Below are the code and all the weights of a small trained network. Each question names an input and a target symbol and asks about switching units off, where a switched-off unit gives its printed mean instead of its output.

import numpy as np


def w(rows, s, z=0):
    codes = np.array(rows[::2]) - 128.0
    scale = np.full(codes.shape[1], s)
    scale[-1] = z or s
    return codes * scale


def f(y):
    return y / 2 * (1 + np.tanh(0.7978845608 * (y + 0.044715 * y**3)))


def softmax(a):
    e = np.exp(a - a.max(-1, keepdims=True))
    return e / e.sum(-1, keepdims=True)


def log_softmax(a):
    a = a - a.max(-1, keepdims=True)
    return a - np.log(np.exp(a).sum(-1, keepdims=True))


def net(x, mask):
    ids = ['αβγδεζηθλμξτφψω'.index(c) for c in x.split()]
    T = len(ids)
    res = E[ids] + P[:T]
    u = 0
    for l in range(2):
        q, k, v = (res @ M[l].T for M in (Q, K, V))
        z = softmax(np.where(np.tri(T) > 0, q @ k.T / 4**0.5, -1e9)) @ v
        res = res + np.where(mask[u], z, O[l][:, -1]) @ O[l][:, :-1]
        u += 1
        y = f(res @ A[l][:, :-1].T + A[l][:, -1])
        res = res + np.where(mask[u : u + 8], y, B[l][:, -1]) @ B[l][:, :-1]
        u += 8
    return log_softmax(res[-1] @ U[:, :-1].T + U[:, -1])


Q, K, V, O, A, B = {}, {}, {}, {}, {}, {}
E = w([
[68,187,140,160,53,102],'α',
[188,33,236,193,57,214],'β',
[192,169,37,180,67,95],'γ',
[170,185,167,159,191,229],'δ',
[78,157,101,206,84,106],'ε',
[105,154,220,122,231,224],'ζ',
[75,126,148,99,125,201],'η',
[101,105,106,202,184,197],'θ',
[194,212,121,147,82,149],'λ',
[114,213,31,164,10,54],'μ',
[110,220,189,133,90,131],'ξ',
[164,164,53,227,112,127],'τ',
[36,151,91,165,91,205],'φ',
[153,246,198,144,124,203],'ψ',
[225,181,126,248,188,179],'ω',
],0.014)
P = w([
[111,113,212,223,2,115],'0',
[137,152,72,94,82,185],'1',
[143,153,77,95,84,189],'2',
[140,162,72,96,85,180],'3',
[134,170,60,90,82,201],'4',
[134,163,67,91,88,198],'5',
[134,177,65,87,73,210],'6',
[133,171,56,74,80,227],'7',
[134,176,43,105,84,220],'8',
],0.0066)
Q[0] = w([
[46,159,114,207,135,203],'0.h1',
[231,34,148,84,230,1],'0.h1',
[180,247,168,210,69,150],'0.h1',
[179,158,161,128,133,98],'0.h1',
],0.01)
K[0] = w([
[157,131,201,145,65,155],'0.h1',
[111,230,59,4,175,105],'0.h1',
[97,93,179,141,69,168],'0.h1',
[151,145,142,99,154,133],'0.h1',
],0.011)
V[0] = w([
[84,135,80,254,178,127],'0.h1',
[129,199,218,39,214,103],'0.h1',
[45,127,84,112,17,62],'0.h1',
[242,145,123,129,91,110],'0.h1',
],0.0073)
O[0] = w([
[126,123,20,173,254,101,193],'0.h1',
[57,131,99,147,8,243,1],'0.h1',
[89,61,208,56,183,71,129],'0.h1',
[237,123,140,101,112,120,169],'0.h1',
],0.0071,0.0064)
A[0] = w([
[119,51,86,74,158,179,89],'0.n1',
[10,184,2,102,142,78,176],'0.n2',
[169,142,50,149,102,130,127],'0.n3',
[92,215,90,159,110,102,193],'0.n4',
[109,107,25,174,185,159,3],'0.n5',
[77,107,107,127,119,193,40],'0.n6',
[201,144,119,41,114,159,99],'0.n7',
[165,125,91,205,167,90,248],'0.n8',
],0.0093,0.0061)
B[0] = w([
[255,228,150,116,68,46,127],'0.n1',
[139,115,180,136,174,174,198],'0.n2',
[91,117,126,107,173,128,192],'0.n3',
[121,162,198,152,152,135,207],'0.n4',
[123,161,149,147,83,71,163],'0.n5',
[129,189,215,128,140,92,136],'0.n6',
[116,117,154,142,172,65,157],'0.n7',
[148,144,164,55,131,182,250],'0.n8',
],0.0096,0.012)
Q[1] = w([
[115,72,88,175,80,109],'1.h1',
[87,99,51,136,88,104],'1.h1',
[165,151,250,123,191,156],'1.h1',
[54,135,66,91,130,117],'1.h1',
],0.012)
K[1] = w([
[104,192,108,96,208,161],'1.h1',
[107,246,26,82,255,55],'1.h1',
[138,69,203,167,127,109],'1.h1',
[83,190,104,133,195,75],'1.h1',
],0.0093)
V[1] = w([
[13,2,98,56,145,102],'1.h1',
[57,129,112,211,60,192],'1.h1',
[20,92,197,215,190,115],'1.h1',
[131,99,112,147,202,229],'1.h1',
],0.0098)
O[1] = w([
[167,115,173,57,126,141,1],'1.h1',
[210,150,124,176,54,129,87],'1.h1',
[193,175,94,73,109,88,161],'1.h1',
[206,75,140,180,136,11,159],'1.h1',
],0.012,0.018)
A[1] = w([
[42,216,54,138,160,97,120],'1.n1',
[156,144,119,95,4,166,255],'1.n2',
[97,137,30,254,153,144,114],'1.n3',
[95,101,116,87,188,178,172],'1.n4',
[182,40,154,113,225,105,165],'1.n5',
[63,106,214,52,96,179,73],'1.n6',
[120,172,186,183,99,39,155],'1.n7',
[228,131,96,114,84,112,145],'1.n8',
],0.0072,0.0084)
B[1] = w([
[157,30,155,122,135,152,220],'1.n1',
[51,172,127,194,251,185,177],'1.n2',
[85,153,129,35,78,90,252],'1.n3',
[197,196,175,158,2,53,215],'1.n4',
[68,134,74,199,85,152,228],'1.n5',
[232,88,45,137,149,187,156],'1.n6',
[224,66,83,31,141,167,211],'1.n7',
[71,65,217,152,115,133,183],'1.n8',
],0.0085,0.018)
U = w([
[146,191,97,73,175,125,82],'α',
[138,143,110,132,137,121,176],'β',
[157,36,102,208,116,182,235],'γ',
[167,139,70,137,49,70,79],'δ',
[128,233,100,120,133,38,37],'ε',
[199,197,138,216,85,114,100],'ζ',
[142,125,205,125,193,147,93],'η',
[188,130,42,173,216,112,107],'θ',
[87,144,185,94,54,124,236],'λ',
[165,76,94,93,123,193,252],'μ',
[118,176,54,164,168,161,192],'ξ',
[115,166,132,207,140,62,61],'τ',
[175,88,204,112,148,82,39],'φ',
[111,191,2,153,68,129,128],'ψ',
[109,109,29,113,164,120,196],'ω',
],0.007,0.002)

Each question gives the input, a string of symbols that net reads in full, and the target symbol t.
The units are the heads (4 rows each of Q, K, V and O) and the neurons (one row each of A and B). Each row of codes is followed by its name. A weight is (code - 128) times the scale printed after its matrix; where a second scale follows, it is the last column's (O, A, B and U).
mask holds one flag per unit, layer by layer, with each layer's heads first. A switched-off unit (its flag False) gives its mean, the last column of its rows in O or B, instead of its output. The means were averaged over made-up inputs and are rounded, as every weight is.
A unit's drop is (log p(t) with every unit on - log p(t) with that unit switched off) / (log p(t) with every unit on - log p(t) with every unit switched off).
The circuit of an input: a set's keep is (log p(t) with only the set's units on - log p(t) with every unit switched off) / (log p(t) with every unit on - log p(t) with every unit switched off). Starting from the 12 units with the biggest drops (on a tie, the unit counted first), units are removed one at a time, each time the one whose removal leaves the highest keep (on an exact tie, the one counted first), for as long as the keep stays at least 0.8.
units of the circuit, in order: the units of the circuit, biggest drop first
most important unit: the unit with the biggest drop
k most important neurons: the k neurons with the biggest drops, biggest first
top k neurons in layer l: the k neurons of layer l with the biggest drops, biggest first
drop when u is switched off: that unit's drop, to one decimal
input ε φ ζ τ μ ξ, target ε: units of the circuit, in order => [0.h1, 1.h1, 1.n7, 1.n4]
input μ φ λ τ ζ α, target μ: units of the circuit, in order => [1.n6, 1.h1, 0.h1]
input ψ τ φ τ, target ψ: top 2 neurons in layer 0 => [0.n3, 0.n2]
input ζ δ θ α μ τ λ ζ ω, target ζ: units of the circuit, in order => [1.h1, 0.h1]
input α τ φ φ τ, target α: top 2 neurons in layer 0 => [0.n8, 0.n2]
input θ ω ε δ δ ζ, target θ: units of the circuit, in order => [1.h1, 0.h1, 1.n3]
input δ μ γ, target δ: top 2 neurons in layer 1 => [1.n3, 1.n2]
input ξ δ ψ, target ξ: 3 most important neurons => [1.n2, 1.n4, 0.n2]
input η α ξ θ τ φ ζ α λ, target η: 4 most important neurons => [1.n8, 1.n2, 1.n4, 1.n5]
input μ η ε, target μ: most important unit => 1.n6
input μ ω δ, target μ: 2 most important neurons => [1.n6, 1.n1]
input φ ψ λ ζ ζ φ λ, target φ: units of the circuit, in order => [1.h1, 1.n8, 0.h1]
input τ ξ λ τ, target τ: top 3 neurons in layer 1 => [1.n4, 1.n7, 1.n5]
input α α μ η, target α: units of the circuit, in order => [1.h1, 0.h1]
input λ ω λ θ λ ζ μ ω, target λ: 2 most important neurons => [1.n4, 1.n3]
input τ θ τ θ θ ζ γ, target τ: top 3 neurons in layer 1 => [1.n4, 1.n7, 1.n5]
input γ φ τ, target γ: top neuron in layer 1 => [1.n6]
input δ ξ ξ ψ γ α, target δ: 3 most important neurons => [1.n3, 1.n7, 1.n2]
input θ α φ ζ ξ ω, target θ: units of the circuit, in order => [1.h1, 1.n4]
input τ τ τ θ ζ, target τ: top neuron in layer 1 => [1.n4]
input τ τ μ τ λ, target τ: 2 most important neurons => [1.n4, 0.n8]
input θ ζ μ μ θ θ α γ, target θ: units of the circuit, in order => [1.h1, 1.n3, 1.n4]
input λ ω ω, target λ: top 2 neurons in layer 0 => [0.n2, 0.n3]
input ξ γ μ δ ζ τ φ α, target ξ: 4 most important neurons => [1.n2, 1.n4, 0.n2, 1.n3]
input θ η γ λ λ, target θ: 2 most important neurons => [1.n3, 1.n4]
input τ γ ζ θ ζ, target τ: 2 most important neurons => [1.n4, 0.n8]
input ζ φ θ η φ ζ ε φ, target ζ: most important unit => 1.h1
input ψ ζ φ δ λ ζ ζ ξ, target ψ: top 2 neurons in layer 1 => [1.n3, 1.n2]
input λ λ ζ, target λ: top 4 neurons in layer 1 => [1.n4, 1.n3, 1.n7, 1.n2]
input α α ψ φ μ φ ω, target α: drop when 0.h1 is switched off => 0.5
